grid = [134 128 124 132 150 118]
grid[0] -> 134
grid[4] -> 150
grid[5] -> 118

W =
[[133 126 128 147 146]
 [132 136 102 135 125]
 [130 132 128 120 121]
 [123 130 124 139 116]
 [129 126 122 134 114]
 [128 130 129 135 151]
 [125 130 125 139 110]
 [125 135 132 120 116]
 [131 124 117 135 135]
 [137 116 119 154 125]
 [130 136 144 141 138]
 [131 140 118 130 128]
 [134 136 108 116 136]]
W[-13, 0] = 133
W[-7, 0] = 125
W[-13, 1] = 126
W[10, 0] = 130
W[6] = [125, 130, 125, 139, 110]
W[:, -5] = [133, 132, 130, 123, 129, 128, 125, 125, 131, 137, 130, 131, 134]
W[-11, -3] = 128
W[-3, -3] = 144
W[-5, 2] = 117
W[8, -4] = 124
W[10, -4] = 136
W[-2, 2] = 118
W[4] = [129, 126, 122, 134, 114]
W[6, 2] = 125
W[7, -5] = 125
W[-12, 0] = 132
W[-6, -1] = 116
W[3, -2] = 139
W[-7, -4] = 130
W[-11, 1] = 132
W[7] = [125, 135, 132, 120, 116]
W[-4, 1] = 116
W[1, 1] = 136
W[:, -1] = [146, 125, 121, 116, 114, 151, 110, 116, 135, 125, 138, 128, 136]
W[4, 0] = 129

B =
126  120  124  118  132  130  127  121  126  127  120  134  131  129
123  110  117  106  137  131  125  111  120  126  106  143  134  132
128  131  130  132  126  128  128  131  129  129  132  125  126  129
127  126  124  121  128  135  128  122  127  123  119  140  133  122
128  129  130  131  128  126  127  131  128  131  134  121  125  131
128  131  130  131  126  129  128  131  129  128  129  128  128  126
123  107  120  110  141  114  119  117  122  135  122  126  128  145
122  107  118  106  140  126  121  113  120  130  115  134  132  138
132  140  131  136  120  138  134  132  132  122  125  135  131  115
129  135  128  129  123  141  132  127  129  121  121  140  132  116
B[0,-14] = 126
B[-2,-6] = 132
B[1,-14] = 123
B[:, -2] = [131, 134, 126, 133, 125, 128, 128, 132, 131, 132]
B[-2,-4] = 125
B[0,-8] = 127
B[9,1] = 135
B[-4] = [123, 107, 120, 110, 141, 114, 119, 117, 122, 135, 122, 126, 128, 145]
B[1] = [123, 110, 117, 106, 137, 131, 125, 111, 120, 126, 106, 143, 134, 132]
B[4,13] = 131
B[-6,11] = 121
B[-3,-12] = 118
B[-7,11] = 140
B[0,-13] = 120
B[9,10] = 121
B[5,4] = 126
B[-7,-1] = 122
B[1,-10] = 137
B[9,3] = 129
B[8,2] = 131
B[-10,-3] = 134
B[-6,7] = 131
B[-3] = [122, 107, 118, 106, 140, 126, 121, 113, 120, 130, 115, 134, 132, 138]
B[6,12] = 128
B[8] = [132, 140, 131, 136, 120, 138, 134, 132, 132, 122, 125, 135, 131, 115]
B[-6,-2] = 125
B[:, 6] = [127, 125, 128, 128, 127, 128, 119, 121, 134, 132]
B[4] = [128, 129, 130, 131, 128, 126, 127, 131, 128, 131, 134, 121, 125, 131]
B[3,6] = 128
B[-8,11] = 125
B[1,-4] = 106
B[0,8] = 126
B[-9,-8] = 125
B[8,-1] = 115
B[-8,-11] = 132

M =
[[109  99 136 127 130 118 146 136 141 128 158 129 127]
 [118 141 119 120 128 122 125 136 135 146 142 152 145]
 [115 116 127 128 128 125 149 129 138 140 148 129 130]
 [119 111 130 128 118 124 135 130 128 123 137 119 120]]
Rows and columns are counted from 0.
(0, 0)	109
(3, 1)	111
(2, 10)	148
(3, 10)	137
(1, 1)	141
(2, 2)	127
(1, 10)	142
(2, 5)	125
(0, 3)	127
(0, 9)	128
(3, 4)	118
(0, 11)	129
(1, 12)	145
(2, 4)	128
(1, 7)	136

m =
[[121 116 116 145 124]
 [138 102 130 110 118]
 [153 140 143 113 142]
 [112 104 144 126 139]
 [105 151 127 129 118]]
m[0][0] = 121
m[1][3] = 110
m[:, 1] = [116, 102, 140, 104, 151]
m[2][2] = 143
m[3][0] = 112
m[:, 0] = [121, 138, 153, 112, 105]
m[4][1] = 151
m[0][2] = 116
m[3] = [112, 104, 144, 126, 139]
m[0][4] = 124
m[4][2] = 127
